B, the same points and some others measured another way; then each row and its match in B
B:
0: [ 254   -9 -204  153  182  134  -22  187 -262  -98 -217  -22   19  183
    4  122   73  213  -42]
1: [-313 -279   54  117  310  162 -199  317  136 -128 -348   94  -69 -535
   55  296 -347  102   44]
2: [  91 -215  131   85  -95  -21   77  -66 -141   35  -78 -122 -118  217
 -130  116   81  174 -166]
3: [-126  -58  -93   37   45   76 -143  326  151  -67  -94  -62  200 -333
  131   42 -219  -29  333]
4: [-255   87  -86    0  329  137 -111  -53  253  159   38   74  437 -396
 -158  175  -81 -271  180]
5: [ 227   50 -114  -47  153  115  108    2 -167   40  -84  -71  345  368
 -234  338  334  195   81]
6: [ 117 -169   -1    7 -183 -179   42   -8 -134  228  140   26  176   49
 -172 -147  -29  -49  105]
7: [ 264  292 -300  346  -50  133  -82  130 -132 -145   23 -215 -102   65
  361 -459  -83 -166   48]
8: [ -94   17  -51  -55  431  179   -1 -236   73  154  -65   55  349  -34
 -372  490  197  -20 -196]
9: [ 306  189 -144  119  -10  -11  128 -276 -234  216  192  -62  234  376
 -184 -176  263 -140  -36]
10: [  62  139   14   38  301  113  172 -387 -117  255   52   43  400  292
 -408  269  366  -80  -18]
11: [ 202  335 -329  179  -92   99  -88  108   24  -63  143 -256  158    3
  278 -383  -36 -243  184]
12: [ 172 -330  -22 -255   19 -100   59 -100 -122  234   11   27  287  247
 -513  484  244  263 -287]
13: [-414   69   82   62  382  142  -32   21  243  169  -46  171  510 -485
 -129  170 -133 -277  552]
14: [-228 -325  297   48  -12   -1   17  -42   83   45 -140  -63  -95 -130
 -138  246  -98   98  -68]
15: [-249 -193   63    8  231   39  -69  155  101  107 -121  154  283 -371
 -149  231 -170  -26  292]
16: [ 202  296 -191  358  207  197   49  103 -266  -72 -114  -22   99  169
  180 -226   68  -67  308]
17: [ -66  -10 -149   79  -58   49 -184  241  172  -62    6 -140   75 -333
  200 -143 -262 -139  138]
18: [  92  -19 -219  127 -176  -19 -166  414    8 -100    0 -122   46 -233
  297 -311 -298  -69  298]
19: [ 164  115  -93  212  -44  -15   39 -126 -147  122  116  -64   59  122
   -6 -293   24 -173   18]
20: [-139  263  -52  276  289  257  -25   73   63  -63 -117  -40  188 -184
  162  -66  -63 -196  387]
21: [-194  -74   84   18  220   50   15   -3   65  163  -52  119  356 -201
 -208  202  -25  -82  307]
22: [  56 -217 -141  -91   34   35 -113  403   -2  -77 -186  -31  201 -120
  -21  266  -84  235  180]
23: [ 116 -208 -175 -133 -255 -112 -116  490   24  -27   -5 -112  275 -130
   83   -4 -168  131  391]
24: [  38  169  101  145  315  225  205 -253 -144   62 -137  -49  249  353
 -231  310  368   61  114]
25: [ 151 -336  104   92 -191  -81   32   47 -206  -11 -115 -111 -259  188
  -73   48  -23  260 -256]
26: [ 353  162 -228  113  -43   38   42 -158 -200   64  114 -186   69  368
  -60 -131  208  -35 -229]
27: [-221   78  259   92  429  195  180 -643   54  279   -3   24  223  143
 -487  430  337 -148 -256]
28: [ 109  293  -88  245   21   79   64 -242  -57  124  162 -122  143  138
   22 -300   97 -300   80]
29: [  29   97  -17  201   97   42   35 -236  -69  161   88  -15   74   30
  -94 -150   36 -204  -65]
30: [-371 -429  182 -201  242   11  -84   74  225  160 -162  145  294 -418
 -373  601 -126  111   31]
31: [-155  -85  194  151  266  176   79  -15  -33  -16 -246    8   49   -5
 -109  313   53  117  118]
32: [ 22  53  -8 130  77  93  54 148 -76  -8 -99 -41 231  48  33  23  34  27
 416]
33: [ 125 -133  -86   43    6   56  -39  229 -103  -85 -154  -92   36   67
    2  138   -5  198   38]
34: [ 168  328 -289   47  259  148   42   26  -87  106   55   16  577  130
  -95   37  218 -137  398]
35: [-164  243 -160  181  353  241 -113  114  149  -22  -77   22  321 -338
  108    1 -116 -238  357]
36: [-169  263  -70  254  287  284  -79   17  162  -96 -108 -122  120 -226
  177   -7  -74 -210  189]
37: [ 292 -251 -141  -36 -136 -117  -34   38 -212   81   17  -71  -47  199
 -174   56   40  183 -354]
38: [ 425  198 -157  217  -43  119  145   -9 -351  -83  -63 -221    6  572
   59  -93  305  152   24]
39: [-136  215  -55   79  206  132  -24 -333  195  188  161  -82  276 -136
 -150   26   67 -347  -89]
40: [  47 -196   81  -26 -207 -163   46  -97  -38  215  136  -58  135   52
 -209  -42    8  -39   13]
41: [-293   -5  159   50  196   67   23 -303  204  230   80    6  239 -221
 -245  150    1 -250    5]
42: [  70   -1 -179  278  101  169 -158  298  -63 -235 -223 -114 -212 -156
  297 -101 -222   61  -46]
43: [ -35 -369  168  134   18   -8   10  244 -172  -56 -285   43 -148  -42
  -34  163 -139  277   78]
44: [ 100   82 -197  264   42   95 -128   63  -49  -69  -26 -107 -145 -117
  194 -254 -163 -124 -149]
45: [-234  128   78  119  152  115  -10 -285  227  150  102  -94  167 -208
  -87   12  -19 -309   -9]
46: [-205   59  191  325  351  268   52 -215    6  -49 -226  -50 -153  -44
  -22  168   18  -48 -120]
47: [ 148   29   24  124  274  124  185  -90 -293   87 -157   74  246  352
 -257  263  302  162  144]
48: [ -83 -266  217  215    6   -2   20 -107 -101   39 -126  -24 -296  -34
  -79   25 -114   67 -255]
49: [  98 -235  159  -93  -20  -85  158 -367 -126  273   64  -38  127  335
 -490  327  287  131 -341]
50: [-198 -343   30 -174 -120 -125 -160  108  256  150   70  -36  185 -401
 -162  156 -247  -50  -14]
51: [ 105 -170   79  196  -55   -2   62  180 -239  -53 -175  -40  -98  136
   38  -38  -36  191  156]
52: [ -75 -215  -95   59 -138  -87 -202  266  108   20   22  -36  -10 -406
  126 -190 -375  -98   59]
53: [  31  103 -129 -107  199   72   24 -198   65  216  111  -19  486   66
 -324  258  224 -116   18]
54: [ 347 -162  -22  145 -187  -60   90  115 -364  -32  -98 -115 -139  399
   -9  -73   97  270  -46]
55: [  51 -184 -108  108  -96  -18 -159  105   12  -36  -29 -123 -202 -171
   83  -95 -222    6 -292]
56: [ -46  -13  -44   -6  134   -2   10  -35   16  205   61   84  383 -100
 -210   76   22 -126  223]
57: [ 222   62 -110  202 -154    7   26  161 -180  -50   -5 -151    2  163
  167 -271  -16    7  217]
58: [  54  101 -242   35   92  125 -108  370   43  -97  -89  -75  333 -147
  148   28  -76    4  432]
59: [  99 -176   89   28  103  -53  130 -235 -218  243   -4   97  137  228
 -389  201  182   87 -151]
60: [  11 -140   10 -143  187   31   85   65  -66  161  -80   84  500  102
 -350  429  199  160  295]
61: [ 205 -509  -57 -110 -251 -202  -96  255 -162   36  -71  -34 -126   22
 -145  131 -143  320 -288]
62: [ 134  -13    3  304   50   94   46  130 -254 -105 -187  -51 -140  142
  115 -105  -23  107  100]
63: [-235   76  103  172   14   81  -32  -60  205   51   44 -132   98 -266
   87 -129 -147 -271  224]
64: [-319  159  127   78  309  183   60 -141  212  143   -8   15  457 -220
 -143  193   48 -251  443]
65: [  14  281 -223  422  184  234 -139  202  -29 -188 -126  -99 -110 -227
  407 -358 -238 -208  187]
66: [-128  -31   70 -103  -17  -44   38 -207  164  270  187  -51  396  -68
 -279  118   78 -190  113]
67: [ 157 -436 -133 -129 -119 -139 -104  583 -168  -39 -188   81  168 -105
  -45  186 -185  367  273]
68: [  88   -4  -17  235  218  165   44   91 -209  -80 -237    3  -27  123
    4  108   50  143   64]
69: [ -48   15   64  291   28   57  -10 -187  -23   46   10  -85 -201  -71
   49 -201 -101 -173 -192]
70: [ 175 -271   17  -51   79  -12   46 -158 -185  126  -83  -15   -4  270
 -371  373  195  253 -455]
71: [ -43  -46   25 -163  136  -37  109  -99   11  301  102   97  630   49
 -414  303  202  -49  340]

[-244 -468   99  -94  -53  -24 -234 -148 -291  216   24 -363 -171  212
  319   18 -163   29 -230 -392  228  237  -75 -171 -104 -212  -43  281
  170]	8
[  -6 -506   95   -2  171 -242 -375   26  -83  217 -127 -277 -198  285
  158   32 -137 -110  -81 -238  143  123  -17  -97  -32  -73  127  458
   69]	36
[ -89  151 -245  -33  234 -176  -81 -103   51   92   29  189  -25   -1
  105  221   91  295 -136  207  -57   -8 -134   80  198  101 -179  321
   93]	15
[  54  208    0 -363 -363 -264 -103 -592   44 -106  272   68  -66 -225
  360   78   45   -4 -223 -302  177 -264  190 -200 -160 -502  -82   63
  -98]	53
[ 366  -82  364 -173  -83 -387 -218 -100 -199 -147  -36 -274 -100   70
  226   53 -201 -224   41  -84  115  196  271   57 -275 -304   66  230
   85]	11
[  84  212 -284  -54   74 -266 -144 -332  369  171  103  347  -64 -124
  105   66  241  104 -218   -7    6 -552   52 -144  216  -54   81  251
 -229]	63
[   2  271 -252 -436 -129 -299 -239 -533  292  -50  200  280  -81 -247
  295  157  188  142 -146 -108  -15 -268   67  -93   71 -287 -194  221
  -81]	3
[ 199  106 -197  -32  430 -416 -259   34  244   53 -134  211  -73   69
    8  235  101  141   32  355 -145  -24  -35  175  229  195  -49  521
   46]	13
[ 149 -223  -93   32  439 -151 -412  325  147  207 -236    6 -106  193
  -21   45    5  -38  179   87 -225  118  -72  170  264  291  122  348
   43]	41
[  -1   34   17 -207  143  259 -215  361 -230  -36  -70 -103   29  -28
  162   23  -78  112  316   27 -392  576 -115  356  164  217 -208 -168
  287]	61
[-152  -41   39  456   36   63  264  205 -431  -11  131  -15  112   87
  -70  165 -204   27  -20 -148  171    4 -248  -44  -98   43   94 -125
  -20]	24
[ -42  224 -128  185 -165   -4  155 -170  -25   19  264  253   80 -158
   42   68   51   12 -122 -247  106 -466  -64 -166    9 -127  130 -204
 -252]	62
[ -66  499  -96  159 -297   94  353 -160 -190 -228  382  329  189 -322
   42  161    7   80  -10 -206   45 -338  -98  -74  -87 -180  -19 -469
 -197]	54
[-251  152 -490   37  148  152 -110  -39  262  237  126  414   14 -143
   24   65  242  259  -67 -106 -192 -358 -266  -57  406  205  -31  -28
 -148]	14
[-231   67 -290  197   48  169   49  -45   36  245  154  236   38  -56
   36   14  120  182 -171 -183  -13 -349 -196 -122  248  105   70  -75
 -138]	31
[ 500 -326  321 -124  230  145 -527  269  108  560 -379 -371 -198  242
  230 -535   53 -170  -21    2 -292   81  434  187  380  230  384  119
   53]	39
[ -58  290 -370 -531  -25 -189 -324 -498  385   60  146  323  -96 -259
  335  127  289  272 -149  -11 -157 -199   37  -20  239 -156 -276  250
    1]	50
[-266 -322 -110  388  102   67   10   29 -129  362   69  -24  -55  197
    9   -8  -37   48 -270 -308  219 -282 -212 -240  107   59  224  130
 -120]	27
[-130   61 -112   47 -225  -11   24 -236  -46   12  262  153   17 -128
  118   68    5  -23 -113 -412  149 -363  -76 -236  -60 -228   78 -140
 -206]	68
[   5  231   18  144 -264  -66  225 -321 -140    7  277  123   55 -139
  134   45   -1   28 -255 -219  237 -414   62 -202 -104 -271  112 -146
 -193]	10
[ -58 -587 -128 -270  445  153 -757  376  175  451 -342 -231 -239  262
  175 -173   46    7  192 -159 -403  414 -115  179  438  353   28  349
  207]	1
[ 173  205   99  213 -177 -321  208 -374  -86   14  200   97   14  -54
   96   75  -17  -44 -326  -95  348 -516  177 -219 -152 -300  203   86
 -232]	28
[  61  253 -215 -383  -68 -251 -245 -519  316  108  132  222 -107 -186
  315   50  235  179 -259  -30  -13 -320  159  -95  170 -216 -124  269
  -69]	52
[-139  -43   52    0   16   58    1   94 -359  -55   72 -124   18   32
  153  161 -163  106   41 -106   -3  341 -159   88  -65  -31 -158   -8
  193]	33
[  11  -62 -174  -71   -2 -231 -221 -388  264  292   72  127 -144   -1
  195  -27  167   48 -340 -200  147 -487  101 -251  142 -165  145  317
 -186]	45
[  44  112 -101 -394 -157 -240 -255 -574  222  142  131   77 -141 -123
  378   -1  172  115 -314 -158   87 -280  199 -165   71 -320  -82  285
  -50]	17
[ 442  437  142  -43  220  484  -41  537 -110  177 -192    2  145 -101
   93 -311  101  179  265  434 -632  324  221  575  484  499   32 -453
  205]	60
[  29   94 -117   -3 -187 -435  -50 -441  132 -107  258  235  -54 -130
   94  213   17 -124 -163 -333  285 -533   11 -308 -189 -388  117  179
 -294]	29
[-124  431 -314  142  -92 -120  199 -131   15 -261  332  482  147 -283
  -61  342   53   87   71 -127   11 -370 -247  -76  -23  -82  -61 -190
 -226]	51
[ 702  272  506 -115  -48   98  -82  173 -182  113 -158 -261   23  -21
  242 -367  -38 -122   57  228 -247  161  559  352  111   43  221 -241
   91]	34
[  96  667 -122   29  -16 -197  326 -228 -108 -218  227  342  161 -241
   91  306   77  319 -123  350   -4 -127    0  135   24  -57 -227  -14
   29]	71
